Here is a tiny trained network, its code and every weight. The questions are about switching its units off for an input and a target symbol, where a switched-off unit gives its printed mean instead of its output.

import numpy as np


def w(rows, s, z=0):
    codes = np.array(rows[::2]) - 128.0
    scale = np.full(codes.shape[1], s)
    scale[-1] = z or s
    return codes * scale


def norm(h):
    return h / np.sqrt((h * h).mean(-1, keepdims=True) + 1e-5)


def softmax(a):
    e = np.exp(a - a.max(-1, keepdims=True))
    return e / e.sum(-1, keepdims=True)


def log_softmax(a):
    a = a - a.max(-1, keepdims=True)
    return a - np.log(np.exp(a).sum(-1, keepdims=True))


def net(x, mask):
    ids = ['αζμτφψω'.index(c) for c in x.split()]
    T = len(ids)
    res = E[ids] + P[:T]
    u = 0
    for l in range(3):
        r = norm(res)
        for j in range(2):
            rows = slice(3 * j, 3 * j + 3)
            q, k, v = (r @ M[l][rows].T for M in (Q, K, V))
            z = softmax(np.where(np.tri(T) > 0, q @ k.T / 3**0.5, -1e9)) @ v
            o = O[l][rows]
            res = res + np.where(mask[u + j], z, o[:, -1]) @ o[:, :-1]
        u += 2
    return log_softmax(norm(res)[-1] @ U[:, :-1].T + U[:, -1])


Q, K, V, O = {}, {}, {}, {}
E = w([
[118,132,163,171],'α',
[84,138,110,156],'ζ',
[142,140,95,119],'μ',
[134,151,165,166],'τ',
[116,114,108,133],'φ',
[126,126,92,88],'ψ',
[86,252,109,104],'ω',
],0.031)
P = w([
[80,152,53,141],'0',
[118,119,163,160],'1',
[122,81,95,191],'2',
[111,92,137,66],'3',
[125,230,92,121],'4',
[152,64,75,191],'5',
[123,88,162,47],'6',
[162,247,63,102],'7',
[178,101,82,218],'8',
],0.011)
Q[0] = w([
[121,91,184,172],'L0H1',
[146,120,162,163],'L0H1',
[139,136,95,61],'L0H1',
[117,126,200,143],'L0H2',
[75,245,157,110],'L0H2',
[107,81,159,166],'L0H2',
],0.012)
K[0] = w([
[60,201,135,79],'L0H1',
[119,85,212,202],'L0H1',
[143,129,100,121],'L0H1',
[144,107,246,125],'L0H2',
[115,187,106,154],'L0H2',
[63,68,160,156],'L0H2',
],0.014)
V[0] = w([
[90,74,67,170],'L0H1',
[2,162,165,158],'L0H1',
[169,143,182,111],'L0H1',
[126,102,169,75],'L0H2',
[65,198,112,189],'L0H2',
[92,125,117,85],'L0H2',
],0.0097)
O[0] = w([
[157,167,179,105,180],'L0H1',
[102,100,3,121,223],'L0H1',
[167,169,59,73,85],'L0H1',
[142,194,176,85,54],'L0H2',
[195,202,183,132,253],'L0H2',
[204,150,243,199,109],'L0H2',
],0.0057,0.0063)
Q[1] = w([
[166,113,183,204],'L1H1',
[128,178,136,196],'L1H1',
[135,55,116,26],'L1H1',
[178,200,120,89],'L1H2',
[56,133,106,105],'L1H2',
[249,95,64,114],'L1H2',
],0.012)
K[1] = w([
[44,141,100,205],'L1H1',
[189,151,123,195],'L1H1',
[99,243,173,181],'L1H1',
[254,138,103,170],'L1H2',
[160,97,203,166],'L1H2',
[224,48,113,83],'L1H2',
],0.0081)
V[1] = w([
[142,53,175,183],'L1H1',
[105,181,101,78],'L1H1',
[73,14,241,125],'L1H1',
[200,132,129,59],'L1H2',
[163,2,61,42],'L1H2',
[95,156,209,192],'L1H2',
],0.0078)
O[1] = w([
[180,100,215,83,136],'L1H1',
[108,165,62,171,108],'L1H1',
[145,175,1,129,28],'L1H1',
[111,152,118,208,38],'L1H2',
[52,119,152,205,3],'L1H2',
[105,89,7,115,172],'L1H2',
],0.0072,0.0063)
Q[2] = w([
[152,24,50,242],'L2H1',
[3,133,105,196],'L2H1',
[106,5,106,182],'L2H1',
[101,111,199,166],'L2H2',
[61,64,222,126],'L2H2',
[197,186,48,209],'L2H2',
],0.008)
K[2] = w([
[172,232,143,5],'L2H1',
[114,109,189,63],'L2H1',
[85,171,135,69],'L2H1',
[50,153,203,115],'L2H2',
[151,189,163,84],'L2H2',
[199,131,95,197],'L2H2',
],0.013)
V[2] = w([
[118,26,236,123],'L2H1',
[29,180,168,93],'L2H1',
[255,164,151,176],'L2H1',
[111,22,97,89],'L2H2',
[112,59,102,101],'L2H2',
[123,93,109,198],'L2H2',
],0.0096)
O[2] = w([
[112,121,200,122,68],'L2H1',
[136,255,124,144,3],'L2H1',
[190,125,104,75,233],'L2H1',
[133,144,135,239,192],'L2H2',
[66,122,118,126,167],'L2H2',
[237,58,102,174,130],'L2H2',
],0.0079,0.0041)
U = w([
[146,40,99,143,196],'α',
[113,178,87,195,71],'ζ',
[134,127,248,47,104],'μ',
[217,102,61,47,105],'τ',
[129,116,216,250,147],'φ',
[127,208,118,141,252],'ψ',
[104,180,121,59,164],'ω',
],0.012,0.004)

Each question gives the input, a string of symbols that net reads in full, and the target symbol t.
The units are the heads (3 rows each of Q, K, V and O). Each row of codes is followed by its name. A weight is (code - 128) times the scale printed after its matrix; where a second scale follows, it is the last column's (O and U).
mask holds one flag per head, layer by layer. A switched-off head (its flag False) gives its mean, the last column of its rows in O, instead of its output. The means were averaged over made-up inputs and are rounded, as every weight is.
A unit's drop is (log p(t) with every unit on - log p(t) with that unit switched off) / (log p(t) with every unit on - log p(t) with every unit switched off).
The circuit of an input: a set's keep is (log p(t) with only the set's units on - log p(t) with every unit switched off) / (log p(t) with every unit on - log p(t) with every unit switched off). Starting from all 6 units, units are removed one at a time, each time the one whose removal leaves the highest keep (on an exact tie, the one counted first), for as long as the keep stays at least 0.8.
circuit, biggest first: the units of the circuit, biggest drop first
most important unit: the unit with the biggest drop
heads that matter: for each layer, one digit per head in row order, 1 if its drop is at least 0.15 and else 0, layers parted by /
input τ ψ ψ μ, target μ: heads that matter : 11 / 01 / 01
input μ ψ α τ ψ φ ζ φ, target φ: circuit, biggest first : [L0H2 L1H2]
input φ α μ α τ μ φ α, target μ: heads that matter : 10 / 11 / 10
input τ τ ζ τ τ, target ζ: most important unit : L2H1
input μ ζ μ τ φ ω ζ ψ, target ψ: circuit, biggest first : [L0H1 L2H1]
input φ τ τ, target α: circuit, biggest first : [L0H1 L0H2]
input μ τ τ ψ ω φ μ τ, target φ: circuit, biggest first : [L2H1 L2H2]
input τ μ τ ω, target μ: heads that matter : 11 / 10 / 10
input ζ ψ τ φ, target φ: circuit, biggest first : [L2H1 L1H2]
input τ τ ψ ω φ τ φ, target ω: circuit, biggest first : [L2H2 L1H1 L2H1]
input μ φ ω ψ ω τ, target ψ: heads that matter : 00 / 00 / 10
input φ τ τ ω ψ α ω φ, target α: circuit, biggest first : [L0H2 L2H1 L2H2 L1H1]
input φ τ φ τ μ, target φ: circuit, biggest first : [L2H2 L2H1 L0H1]
input ω μ τ ψ, target μ: circuit, biggest first : [L0H1]
input μ φ τ, target α: circuit, biggest first : [L0H1 L0H2 L1H2]
input μ τ μ α τ α, target τ: heads that matter : 00 / 00 / 10
input τ μ ψ ψ, target μ: heads that matter : 10 / 01 / 00
input ζ ω μ τ τ, target μ: circuit, biggest first : [L1H1 L2H2]
input φ φ ω τ μ μ ψ τ, target μ: heads that matter : 10 / 11 / 10
input ζ μ φ ω μ φ τ τ, target φ: circuit, biggest first : [L2H1]
input μ τ τ, target τ: heads that matter : 10 / 01 / 01
input μ ψ φ ζ, target μ: heads that matter : 11 / 00 / 10
input τ τ ζ, target τ: heads that matter : 00 / 00 / 10
input τ ω τ φ, target ω: circuit, biggest first : [L2H2 L2H1 L0H2 L1H1]
input α μ ζ τ τ τ α, target α: heads that matter : 10 / 01 / 10
input τ α τ τ ω α τ τ ψ, target φ: heads that matter : 10 / 01 / 00
input τ μ φ τ μ ψ φ, target μ: heads that matter : 10 / 00 / 00
input μ τ φ φ, target μ: heads that matter : 10 / 10 / 10
input ζ ω ζ ψ τ ζ μ ψ, target ζ: most important unit : L1H2
